Below are the code and all the weights of a small trained network. Each question names an input and a class and asks about switching units off, where a switched-off unit gives its printed mean instead of its output.

import numpy as np


def w(rows, s, z=0):
    codes = np.array(rows[::2]) - 128.0
    scale = np.full(codes.shape[1], s)
    scale[-1] = z or s
    return codes * scale


def f(y):
    return y / 2 * (1 + np.tanh(0.7978845608 * (y + 0.044715 * y**3)))


def log_softmax(a):
    a = a - a.max(-1, keepdims=True)
    return a - np.log(np.exp(a).sum(-1, keepdims=True))


def net(x, mask):
    res = np.array(x, float).reshape(1, 8) / 4 @ E
    y = f(res @ A[0][:, :-1].T + A[0][:, -1])
    res = res + np.where(mask, y, B[0][:, -1]) @ B[0][:, :-1]
    return log_softmax(res[-1] @ U[:, :-1].T + U[:, -1])


A, B = {}, {}
E = w([
[56,152,120,126,142,113,174,97,155,177,141,157],'x0',
[150,153,73,134,79,136,155,16,142,202,162,104],'x1',
[104,121,155,70,89,87,177,111,73,83,221,112],'x2',
[151,199,159,77,117,171,133,154,53,159,162,111],'x3',
[108,192,30,42,134,192,169,146,92,131,76,181],'x4',
[192,192,163,100,128,87,79,118,122,115,103,158],'x5',
[184,79,104,157,2,175,86,88,93,92,126,152],'x6',
[144,77,109,103,102,82,86,173,23,148,111,146],'x7',
],0.0084)
A[0] = w([
[112,206,95,87,195,134,150,114,164,194,144,164,35],'neuron 0',
[103,132,241,178,103,156,71,136,137,73,156,107,163],'neuron 1',
[158,102,140,149,125,103,36,102,166,182,86,124,214],'neuron 2',
[160,53,113,124,87,120,121,55,67,39,154,113,95],'neuron 3',
[115,174,101,66,132,82,120,152,1,161,137,135,136],'neuron 4',
[102,217,138,119,239,137,141,147,164,205,84,132,164],'neuron 5',
[144,112,107,115,52,129,150,53,121,166,216,116,174],'neuron 6',
[113,167,221,77,156,70,156,97,21,194,203,37,252],'neuron 7',
[120,91,91,131,117,153,106,146,73,143,172,91,155],'neuron 8',
[139,179,115,103,69,177,68,148,27,101,56,218,171],'neuron 9',
[88,50,117,182,180,121,104,95,226,112,134,105,120],'neuron 10',
[97,114,148,116,185,138,92,164,156,110,76,154,89],'neuron 11',
],0.007,0.0044)
B[0] = w([
[163,177,146,163,133,207,115,125,134,118,104,60,180],'neuron 0',
[136,41,82,128,188,180,129,182,92,57,159,99,195],'neuron 1',
[108,105,123,229,115,111,141,161,158,73,95,179,198],'neuron 2',
[78,141,211,133,107,160,167,128,123,167,76,70,195],'neuron 3',
[64,79,90,120,93,69,138,175,90,81,229,174,211],'neuron 4',
[140,253,200,172,63,157,196,90,153,226,15,81,216],'neuron 5',
[88,172,178,181,131,183,213,62,200,180,83,211,224],'neuron 6',
[29,121,60,111,81,80,153,156,172,90,170,213,254],'neuron 7',
[137,111,86,178,109,126,139,92,128,136,116,128,170],'neuron 8',
[89,53,96,161,131,87,189,86,124,113,250,255,242],'neuron 9',
[10,50,63,78,120,51,88,215,125,75,250,192,201],'neuron 10',
[106,167,197,155,81,133,99,110,176,205,129,138,162],'neuron 11',
],0.007,0.0093)
U = w([
[99,27,91,126,179,79,99,181,110,5,250,177,146],'0',
[254,159,195,133,192,216,88,124,116,130,45,4,79],'1',
[82,167,154,176,137,140,160,50,193,212,81,172,177],'2',
[245,135,154,41,190,171,40,39,59,197,152,117,3],'3',
],0.0072,0.0051)

Each question gives the input, the list of numbers given to net, and the class t.
The units are the neurons (one row each of A and B). Each row of codes is followed by its name. A weight is (code - 128) times the scale printed after its matrix; where a second scale follows, it is the last column's (A, B and U).
mask holds one flag per neuron, in row order. A switched-off neuron (its flag False) gives its mean, the last column of its row in B, instead of its output. The means were averaged over made-up inputs and are rounded, as every weight is.
A unit's drop is (log p(t) with every unit on - log p(t) with that unit switched off) / (log p(t) with every unit on - log p(t) with every unit switched off).
The circuit of an input: a set's keep is (log p(t) with only the set's units on - log p(t) with every unit switched off) / (log p(t) with every unit on - log p(t) with every unit switched off). Starting from all 12 units, units are removed one at a time, each time the one whose removal leaves the highest keep (on an exact tie, the one counted first), for as long as the keep stays at least 0.8.
units of the circuit, in order: the units of the circuit, biggest drop first
unit that matters most: the unit with the biggest drop
top k neurons: the k neurons with the biggest drops, biggest first
drop of u: that unit's drop, to one decimal
input [-5,8,8,1,-7,5,3,-3], class 2: unit that matters most	neuron 6
input [-6,7,6,2,-4,-3,-3,3], class 2: top 2 neurons	[neuron 6; neuron 10]
input [1,-7,2,-3,-1,8,-3,-1], class 2: units of the circuit, in order	[neuron 11; neuron 10]
input [-4,7,-1,-6,-8,1,3,6], class 2: top 2 neurons	[neuron 6; neuron 3]
input [0,8,-6,-7,-7,0,8,-7], class 0: top 2 neurons	[neuron 10; neuron 5]
input [-6,0,3,-1,-1,-8,5,-2], class 2: top 3 neurons	[neuron 3; neuron 6; neuron 4]
input [-4,6,6,-7,-6,4,2,-1], class 2: top 4 neurons	[neuron 6; neuron 3; neuron 4; neuron 9]
input [-1,8,7,1,-1,-6,-4,2], class 2: top 2 neurons	[neuron 6; neuron 10]
input [5,0,-3,0,2,5,2,3], class 0: top 4 neurons	[neuron 6; neuron 9; neuron 3; neuron 5]
input [-5,8,-7,-4,8,4,2,4], class 0: top 3 neurons	[neuron 9; neuron 5; neuron 6]
input [7,1,-8,-3,-4,5,7,1], class 0: top 2 neurons	[neuron 5; neuron 10]
input [-6,-7,-4,-2,2,-2,-5,5], class 2: drop of neuron 10	0.2
input [-4,2,-8,5,1,-8,-3,-1], class 1: drop of neuron 6	0.2
